Below is a small trained network, with its code and all its weights. Each question gives an input and a target symbol and asks what happens when units are switched off, that is, made to give their printed mean instead of their output.

import numpy as np


def w(rows, s, z=0):
    codes = np.array(rows[::2]) - 128.0
    scale = np.full(codes.shape[1], s)
    scale[-1] = z or s
    return codes * scale


def f(y):
    return y / 2 * (1 + np.tanh(0.7978845608 * (y + 0.044715 * y**3)))


def softmax(a):
    e = np.exp(a - a.max(-1, keepdims=True))
    return e / e.sum(-1, keepdims=True)


def log_softmax(a):
    a = a - a.max(-1, keepdims=True)
    return a - np.log(np.exp(a).sum(-1, keepdims=True))


def net(x, mask):
    ids = ['ΛΞΣΦαγεηθμπτψ'.index(c) for c in x.split()]
    T = len(ids)
    res = E[ids] + P[:T]
    u = 0
    for l in range(2):
        r = res
        for j in range(2):
            rows = slice(4 * j, 4 * j + 4)
            q, k, v = (r @ M[l][rows].T for M in (Q, K, V))
            z = softmax(np.where(np.tri(T) > 0, q @ k.T / 4**0.5, -1e9)) @ v
            o = O[l][rows]
            res = res + np.where(mask[u + j], z, o[:, -1]) @ o[:, :-1]
        u += 2
        y = f(res @ A[l][:, :-1].T + A[l][:, -1])
        res = res + np.where(mask[u : u + 12], y, B[l][:, -1]) @ B[l][:, :-1]
        u += 12
    return log_softmax(res[-1] @ U[:, :-1].T + U[:, -1])


Q, K, V, O, A, B = {}, {}, {}, {}, {}, {}
E = w([
[117,249,140,118,47,127,205],'Λ',
[115,120,160,156,163,132,135],'Ξ',
[98,126,165,182,180,132,136],'Σ',
[122,120,154,156,162,124,139],'Φ',
[115,121,157,155,165,134,136],'α',
[114,121,171,151,146,128,108],'γ',
[190,105,114,172,142,90,167],'ε',
[187,92,169,111,100,105,111],'η',
[204,117,118,156,121,137,116],'θ',
[80,105,139,165,107,53,109],'μ',
[132,104,62,183,113,90,139],'π',
[45,73,115,179,146,163,172],'τ',
[98,110,129,111,80,186,120],'ψ',
],0.022)
P = w([
[133,88,105,65,208,108,72],'0',
[131,87,108,90,185,120,80],'1',
[127,95,119,121,157,124,83],'2',
[128,100,132,151,135,137,92],'3',
[129,105,139,167,111,142,104],'4',
[131,112,148,181,87,150,122],'5',
[131,113,156,195,66,160,134],'6',
[135,117,166,207,44,169,150],'7',
[142,120,171,222,27,172,167],'8',
[135,127,184,238,9,185,181],'9',
],0.014)
Q[0] = w([
[150,132,116,58,153,156,147],'0.h1',
[110,105,213,173,140,133,81],'0.h1',
[103,117,122,102,90,90,139],'0.h1',
[153,156,125,140,109,115,116],'0.h1',
[212,81,156,155,158,137,58],'0.h2',
[163,83,209,213,162,183,39],'0.h2',
[96,3,132,215,61,148,94],'0.h2',
[160,126,173,134,97,182,130],'0.h2',
],0.016)
K[0] = w([
[143,117,134,90,167,112,112],'0.h1',
[169,61,140,170,58,151,177],'0.h1',
[119,166,91,127,144,134,121],'0.h1',
[127,154,124,154,147,121,132],'0.h1',
[92,126,105,167,52,97,152],'0.h2',
[126,151,142,166,6,99,185],'0.h2',
[96,225,112,142,23,151,176],'0.h2',
[105,214,145,124,112,94,160],'0.h2',
],0.017)
V[0] = w([
[162,141,252,103,115,34,116],'0.h1',
[138,28,61,56,75,156,203],'0.h1',
[132,40,134,232,122,148,99],'0.h1',
[145,99,113,113,173,58,229],'0.h1',
[163,20,146,229,108,149,75],'0.h2',
[194,219,242,160,169,162,218],'0.h2',
[154,152,194,159,193,33,142],'0.h2',
[97,161,1,177,136,46,101],'0.h2',
],0.0052)
O[0] = w([
[129,110,210,140,117,105,132,116],'0.h1',
[79,156,89,143,137,54,68,123],'0.h1',
[101,143,73,170,87,34,222,254],'0.h1',
[94,169,175,72,138,137,133,74],'0.h1',
[101,41,184,77,108,75,158,219],'0.h2',
[188,117,180,171,208,253,159,99],'0.h2',
[167,96,184,90,162,119,210,84],'0.h2',
[118,159,83,93,79,74,219,99],'0.h2',
],0.0074,0.006)
A[0] = w([
[157,84,100,138,207,162,122,82],'0.n1',
[119,137,123,133,130,202,177,77],'0.n2',
[108,167,130,200,188,90,131,168],'0.n3',
[219,178,142,95,124,163,111,121],'0.n4',
[212,199,155,172,100,121,23,81],'0.n5',
[134,111,144,79,254,177,175,8],'0.n6',
[141,94,119,204,179,103,80,157],'0.n7',
[59,199,89,133,89,116,118,69],'0.n8',
[153,202,59,110,123,163,122,107],'0.n9',
[140,79,141,169,168,81,120,102],'0.n10',
[198,110,171,42,76,186,107,117],'0.n11',
[153,117,130,115,167,164,68,91],'0.n12',
],0.0086,0.012)
B[0] = w([
[98,136,125,73,82,100,118,128],'0.n1',
[116,124,124,141,106,90,103,134],'0.n2',
[145,109,144,45,79,139,144,226],'0.n3',
[79,101,135,107,128,131,68,128],'0.n4',
[104,113,123,83,106,111,215,142],'0.n5',
[89,140,1,15,123,146,183,130],'0.n6',
[153,96,116,41,92,164,144,254],'0.n7',
[168,83,152,130,164,214,110,148],'0.n8',
[126,82,196,124,144,152,162,123],'0.n9',
[153,89,132,85,140,187,127,182],'0.n10',
[100,90,63,154,101,96,21,127],'0.n11',
[94,142,126,104,132,46,73,122],'0.n12',
],0.0084,0.0077)
Q[1] = w([
[148,152,151,171,174,50,176],'1.h1',
[106,181,47,131,144,86,80],'1.h1',
[130,156,109,161,125,186,164],'1.h1',
[139,120,84,89,7,98,176],'1.h1',
[156,36,159,125,104,84,136],'1.h2',
[99,181,48,143,172,115,120],'1.h2',
[129,127,133,192,173,152,163],'1.h2',
[107,110,81,101,102,156,153],'1.h2',
],0.017)
K[1] = w([
[92,1,106,83,160,99,124],'1.h1',
[65,149,113,68,219,136,125],'1.h1',
[140,113,182,120,93,160,155],'1.h1',
[66,127,106,196,26,160,136],'1.h1',
[78,109,125,206,58,155,169],'1.h2',
[128,184,105,23,212,97,119],'1.h2',
[146,119,169,98,91,140,154],'1.h2',
[127,178,144,171,136,151,99],'1.h2',
],0.015)
V[1] = w([
[200,126,106,188,125,94,2],'1.h1',
[211,120,129,137,185,152,245],'1.h1',
[42,131,252,60,147,106,110],'1.h1',
[154,150,187,122,130,197,143],'1.h1',
[119,138,167,122,120,204,152],'1.h2',
[106,190,161,50,72,97,150],'1.h2',
[185,153,159,50,85,79,187],'1.h2',
[251,206,234,160,153,119,117],'1.h2',
],0.0086)
O[1] = w([
[96,103,91,86,20,81,164,110],'1.h1',
[24,202,122,79,215,127,176,68],'1.h1',
[142,34,137,211,172,254,244,115],'1.h1',
[154,140,44,98,160,201,128,102],'1.h1',
[178,60,59,109,173,116,82,145],'1.h2',
[226,207,134,125,133,71,119,123],'1.h2',
[211,169,210,118,131,111,114,124],'1.h2',
[194,46,218,74,84,43,75,3],'1.h2',
],0.008,0.013)
A[1] = w([
[93,110,127,3,162,102,35,219],'1.n1',
[183,80,156,145,95,117,85,74],'1.n2',
[124,190,66,14,118,174,81,122],'1.n3',
[75,41,70,152,179,141,31,62],'1.n4',
[149,25,105,37,115,59,133,48],'1.n5',
[89,153,154,98,127,48,172,99],'1.n6',
[42,145,243,113,192,133,113,121],'1.n7',
[163,236,108,169,82,146,95,119],'1.n8',
[70,103,87,133,109,115,187,126],'1.n9',
[151,164,164,186,163,166,149,2],'1.n10',
[176,76,104,119,137,204,172,110],'1.n11',
[167,201,127,78,194,144,73,91],'1.n12',
],0.0078,0.0096)
B[1] = w([
[184,178,118,154,133,168,140,172],'1.n1',
[58,156,142,124,153,136,209,158],'1.n2',
[78,129,162,176,132,143,188,168],'1.n3',
[176,148,161,91,113,96,176,228],'1.n4',
[79,189,190,109,141,183,105,158],'1.n5',
[148,110,136,154,159,105,80,164],'1.n6',
[188,107,33,122,93,100,166,181],'1.n7',
[111,93,130,64,160,94,138,197],'1.n8',
[155,119,134,121,140,128,93,254],'1.n9',
[78,93,134,85,112,111,159,152],'1.n10',
[76,128,152,131,139,50,67,252],'1.n11',
[121,85,129,78,10,82,164,166],'1.n12',
],0.011,0.0096)
U = w([
[146,51,132,130,172,100,48,202],'Λ',
[147,128,153,225,74,87,180,91],'Ξ',
[204,148,69,116,105,114,140,145],'Σ',
[45,132,178,100,56,100,118,31],'Φ',
[114,131,117,126,92,94,119,68],'α',
[154,215,138,91,84,160,88,254],'γ',
[93,178,116,132,93,16,86,117],'ε',
[115,122,110,112,93,104,137,70],'η',
[107,90,72,132,3,118,96,178],'θ',
[123,130,108,87,94,100,142,107],'μ',
[88,115,103,74,88,86,160,44],'π',
[100,128,105,107,100,91,142,82],'τ',
[59,172,73,190,133,134,137,150],'ψ',
],0.0056,0.0071)

Each question gives the input, a string of symbols that net reads in full, and the target symbol t.
The units are the heads (4 rows each of Q, K, V and O) and the neurons (one row each of A and B). Each row of codes is followed by its name. A weight is (code - 128) times the scale printed after its matrix; where a second scale follows, it is the last column's (O, A, B and U).
mask holds one flag per unit, layer by layer, with each layer's heads first. A switched-off unit (its flag False) gives its mean, the last column of its rows in O or B, instead of its output. The means were averaged over made-up inputs and are rounded, as every weight is.
A unit's drop is (log p(t) with every unit on - log p(t) with that unit switched off) / (log p(t) with every unit on - log p(t) with every unit switched off).
The circuit of an input: a set's keep is (log p(t) with only the set's units on - log p(t) with every unit switched off) / (log p(t) with every unit on - log p(t) with every unit switched off). Starting from the 12 units with the biggest drops (on a tie, the unit counted first), units are removed one at a time, each time the one whose removal leaves the highest keep (on an exact tie, the one counted first), for as long as the keep stays at least 0.8.
units of the circuit, in order: the units of the circuit, biggest drop first
most important unit: the unit with the biggest drop
k most important neurons: the k neurons with the biggest drops, biggest first
top k neurons in layer l: the k neurons of layer l with the biggest drops, biggest first
input ε Λ γ ψ π γ, target ψ: 4 most important neurons	[0.n3 1.n3 0.n7 0.n5]
input γ ψ γ ψ μ Σ Σ μ γ θ, target Ξ: most important unit	0.h2
input Φ γ θ γ Σ θ, target γ: units of the circuit, in order	[1.h1 1.h2 1.n1 1.n5]
input ψ γ π μ α, target ε: units of the circuit, in order	[0.h2 1.h1]
input μ γ π γ γ ε γ γ Σ, target Λ: units of the circuit, in order	[1.h2 0.h2]
input ψ ψ Σ γ Λ γ, target γ: units of the circuit, in order	[1.h2 0.h2]
input ψ ψ μ ψ γ Σ, target θ: units of the circuit, in order	[1.h1 0.h2 0.n3 0.n7]
input η Σ γ, target Φ: 2 most important neurons	[0.n11 1.n5]
input Φ μ γ μ, target Ξ: units of the circuit, in order	[1.h1 0.h2 1.h2]
input γ μ ψ θ, target θ: units of the circuit, in order	[1.h1 0.h2 0.n7]
input Φ γ μ ψ μ Σ γ τ Σ, target ψ: units of the circuit, in order	[1.h2 1.h1]
input Σ γ Σ Λ Ξ ψ π θ, target ψ: units of the circuit, in order	[0.h2 1.h1 1.n3]
input Φ Σ Φ Λ γ γ γ η, target γ: units of the circuit, in order	[0.h2 1.h1]
input Σ Σ ψ Ξ ψ μ α, target θ: most important unit	1.h1
input τ Σ Λ γ μ Φ, target γ: units of the circuit, in order	[1.h2 0.h2]
input γ γ π Λ ψ γ ψ μ, target γ: units of the circuit, in order	[1.h1 0.h2]
input γ μ Σ ψ Σ γ μ Σ, target Ξ: units of the circuit, in order	[0.h2 1.h1 1.h2]
input μ Ξ γ γ γ ψ γ θ ε, target γ: units of the circuit, in order	[1.h1 0.h2 1.h2 1.n5]
input ψ γ μ Σ π Ξ, target ε: units of the circuit, in order	[1.h1 0.h2]
input ψ ψ μ ψ γ γ θ τ Σ Σ, target ψ: most important unit	1.h2
input ψ Σ γ η α Σ, target Φ: 2 most important neurons	[0.n11 1.n5]
input Λ ε γ Σ Λ Ξ γ, target Λ: 3 most important neurons	[0.n5 1.n11 0.n4]
input γ μ ψ γ μ, target θ: 3 most important neurons	[0.n3 0.n10 0.n7]
input α Ξ ψ Σ Σ ψ θ ε ψ γ, target θ: 2 most important neurons	[0.n3 0.n7]
input γ ε γ γ, target Σ: 3 most important neurons	[1.n7 1.n1 1.n11]
input γ γ τ θ γ γ, target γ: top 2 neurons in layer 1	[1.n1 1.n5]
input θ Ξ γ γ γ γ θ Σ, target γ: 3 most important neurons	[1.n1 1.n5 0.n3]
input γ ψ Σ η α, target Φ: 3 most important neurons	[0.n11 1.n5 1.n2]
input γ γ γ ψ θ μ, target θ: most important unit	1.h2
input θ ψ ψ ε γ γ π ψ ε, target θ: top 2 neurons in layer 0	[0.n3 0.n7]
